[  0  -3   3  24  10  -4 -12   4   6  -2   1  -1  -1   0  -1  -2   6  -9
  -8 -20 -34  13  -2 -12   0   6  -1  -7   2 -12  -1   1 -10 -12  -1   1
  10  14  -4 -17  25   5 -13  -2   2   2   1   7  -1  -2   1  -5  -8  11
   7   2 -35   4   9  25   6]
<37>
[  0  -8   3 -12 -20  11  -7  -4   1  -2   9  -3  -5  20  -2  -3   0   1
  -2 -11  -9   5  -7 -17   7  -4  -7  -1  -2   2  -1   3  -1  -2  -1  -4
   1  15  -4 -10   1   2   0  -4   9  17   2   4   0  -7 -15  -8  -5   6
   4  -4 -31  -5  -1 -24  -1]
<32>
[-10   4  -8 -26  45 -22  19  -3   7   8   1   5  15 -35  -2  10 -10  -8
 -18   8 -13  -7  22  43  -8  26  20   5   2   0   3  -8  -2  -4   2   6
   1 -28   4  14   3 -10  -8  13 -10 -34  -1   0  -2  12  24  14  -1 -22
  25  10   9  -8  -3  58  -1]
<20>
[-10  -2   1  -9  18 -19   1   2   5  -1   1   1   4  -3   1   2  -1 -10
 -11 -13 -35   9   6   1   2  15   2   0  -1 -12  -2   0  -8  -4   1   5
  13   2  -6  -3  21  -7 -12  -6   2 -14  -2   3  -2   0  13   4  -7  -2
  18   5 -29  -3  -3  38   3]
<37>
[ 32  -1   7  14   4 -13 -18   7   1   4   0  -3   8   4 -14   0  -6  -4
  -2 -20 -25  12  -9  -1 -16  20  -4 -14   0  21  -2  -2  13 -14   1   7
  10   8 -11 -24  24  21 -33 -13  -2   6  -1   6   3  -2 -16 -10 -11   5
  17  -6 -48   4  -1   9   7]
<37>
[-29  -6 -20   8  45  19  13   1  10  -6   2   3   7 -22 -11  -1 -19 -10
 -22 -16 -57  11   3  -8  11  13  12 -12  -3 -18  -3   2 -25  -9  -3  -8
  16   7 -14 -20  20 -10  -4   5   2   3 -11  21   5   3 -18 -19 -22  -2
  14  -3  -8 -27  10  80   5]
<20>
[-28  -3  -1 -15  11  -6  -1  -2   8  -7   0   4 -13   1  14  -1  12 -13
 -11 -16 -41  16   2 -20  22   9   5  -2   1 -30  -2  10 -31  -3   3   3
  10  18  -7 -10  17 -13  -1   2   7  -4   3   7   2  -1  11   3   1   7
   4   4 -43 -11   7  29   1]
<32>
[-10  -1  -4 -36 -40  28   4  -2  -2  -1  -5  -8  -4  25 -25   1 -21   3
   5  -1 -28  -9   1  -2  18 -10  -1  10  -5  26  -9   1  16  -3  -4   2
  -1   7  -4 -18  -9  -6  19  -6  35  15   4   9   2  -3 -31 -14  -9   0
  -3   2 -33  -6  -2  -8  -7]
<24>
[-28 -10  -4 -13 -30  29  -5  -4   6 -10  -3  -6 -19  28 -10  -3 -11  -8
  -1 -22 -63  14  -8 -42  29  -8 -10  -3  -5 -10 -11  13 -15  -8   2  -1
  16  32 -13 -26  18  -7  10   2  34  24   0  16   5  -9 -24 -20 -14  16
  -1  -1 -63 -24  12  13   4]
<32>
[-12  -4   0  -3   9  -3  -6   0   3  -1   5   1 -10   7  14  -1   6  -7
 -12 -16 -43  11  -2 -16  10   8   0  -2  -2 -17  -3   6 -17  -2   4   2
  10  18  -6  -7  15  -5  -4  -2   6  -2  -1   2   2  -2   3  -4  -3  13
   6  -3 -35  -7   4  19   3]
<37>
[-35  -7 -13 -39 -12  30   2  -8   8 -13  -3  -3 -20  18   2  -3  -3  -4
  -3 -18 -46   3 -10 -43  34  -5 -13   2  -4 -11  -5  15 -27  -6   1  -8
  11  32  -7 -23   5 -14   9   9  23  20  -5  15   4  -7 -28 -23 -13  11
  -4  -3 -53 -29   8  12   0]
<24>
[  0  -1  -5  80   2  11  10  10   2   6   0   3   7 -25 -12   0 -14  -3
  -2   7 -17   1  10   9  -6  -3   8  -6  -1 -16   4  -6   0   0  -3   7
   9 -17  -3  14  18  -2  17   7   5  -4  -1   0  -2   2  24   9  -8   9
   2   0  66   5  10  65   0]
<20>
[ 22   5   5  76  -7 -10   5   5   2   5  -1   5   3 -19   8   1   7   8
  11  24  52  -6   2  10 -21 -11   5   4   2  -3  11  -5   8  12   1   1
  -7 -18   3  34 -10   6  13   7 -14  -6   2 -16  -5   2  34  22  11   4
 -21  -7  80  25  -2 -23   4]
<20>
[  5   0   3  -9  32 -21  -6   0   4  -1   4   2   3 -11   5   1   5  -4
 -11  -6  -1   4   7   7 -14  12   5  -5  -1   1  -4  -2  -5  -3   1   3
   3  -1  -5  -3  12   4 -19  -4 -16 -11  -2   2  -1   4   7   2  -2  -5
  12   1 -21   2  -1  19   1]
<37>
[ 21  -3   5  53 -17   5 -18   8  -1   1  -1  -3  -2  12 -11  -5   5  -1
   5 -18 -15  11 -16 -22  -8  -9 -11  -7  -2   3  -2   1   7  -2  -1   3
   4  15  -9 -16  19  20 -11  -7   4  20   1   4  -4  -7 -13 -14 -10  19
  -5 -10 -19  11   7  -7   5]
<37>
[ 23  -3  14  44 -27 -10 -20   8  -3   4   0  -3  -4  14  -6  -3  -1   0
  10  -8  -3   6  -3  -5   3  -9   1   1   0   9   4   1  15   2  -2   6
   4   7  -3  -4  10  13   0  -4   7   7   4  -8  -4  -4   9   8   1  11
  -2  -1  -7  14  -2 -27   8]
<21>
[ -7  -8   3  31 -66  40 -25   7  -5  -6  -5 -10 -18  47 -22  -5 -14  -2
  11 -28 -62  20 -15 -51  26 -23 -18  -7 -11   4 -10   4   5  -6  -2   3
  14  38 -14 -32  23   4  20   0  50  42   3  13  -2 -13 -32 -22 -19  31
  -7  -4 -60 -16  15 -12   8]
<32>
[  9   3   2  11  -6  -9  -8  10  15   4   0  -2   2   6 -16   2  -9  -6
  -7 -15 -53   8   4  -2  -6   8  10  -4  -4   4  -5  -5  15  -7  -2   7
  12   1  -7 -16  30   6  -4   2  19   1  11   5   2   1   1  -1 -11   8
  19   5 -46  -3   2  35   3]
<20>
[-28  -1   1 -13 -46  27   3 -11   1  -8  -3   1 -25  27  12  -3   7   5
   8   4  -5   0  -2 -28  34 -21  -5   9  -1 -16  -2  14 -11   5   3  -1
  -1  19   5   3 -12 -17  35   9  27  10  -1  -7  -1  -7   2   8   6  12
 -16   2   2 -11   4 -34  -5]
<24>
[-20   0   7  -7  11 -14  -7  -1   7  -3  -1   3 -10   6  19  -1  18 -11
 -11 -15 -33  14   4 -17  14  11   5   2  -3 -38  -2   5 -22  -1   2   5
   9  16  -4  -4  24  -6  -5   4   4 -11   1   1  -1  -3  22   9  -1   9
  10   7 -47   6   7  18   3]
<21>
[ 16   3  -4  80   0   9  11  13  -2   9   0   2  17 -31 -28   1 -27   0
   2   3 -17   1   5  25 -20  -8  10  -7  -6   1   5 -11  17   1  -3   9
   5 -28  -2  14  14  11  12  -2   8   3  -1   0   0   5  20   7 -12   4
   1   1  80  11  -2  72   0]
<20>
[ -2  -4  -5  22 -36  25  -5   6   6   1  -2  -7   1  18 -38   2 -28  -3
   0 -21 -78  10   4 -15   9  -5  -2  -4  -7  16 -10   1  13  -9  -2   5
  17  11 -13 -31  27   7   9  -6  43  23   2  18   0  -6 -28 -21 -20  12
  14   3 -47 -20   9  45   6]
<35>
[-14  -2 -11  62   5  21  17   7   4   5   0   1   6 -22 -21   0 -26  -8
  -5  -2 -48   5   8   0   1  -4   6  -9  -7 -13  -3   0  -1  -6  -2   0
  17  -7  -9  -1  17  -3  17   5  15   5  -5  15   5   2   2 -12 -11   6
   8   0  37 -12  12  80  -1]
<20>
[-21  -3  -3 -76 -38  16  -2  -9  -1  -6   0  -3 -16  36  -3   4  -3   2
   4   2 -21  -4   3 -17  29  -4  -3  12  -1  13  -7   9   3  -2  -1   6
  -3  17   0 -11 -12 -11  16  -2  33   8   8   1   4  -5 -19  -8  -1   0
  -2   6 -64 -18  -3 -46  -4]
<32>
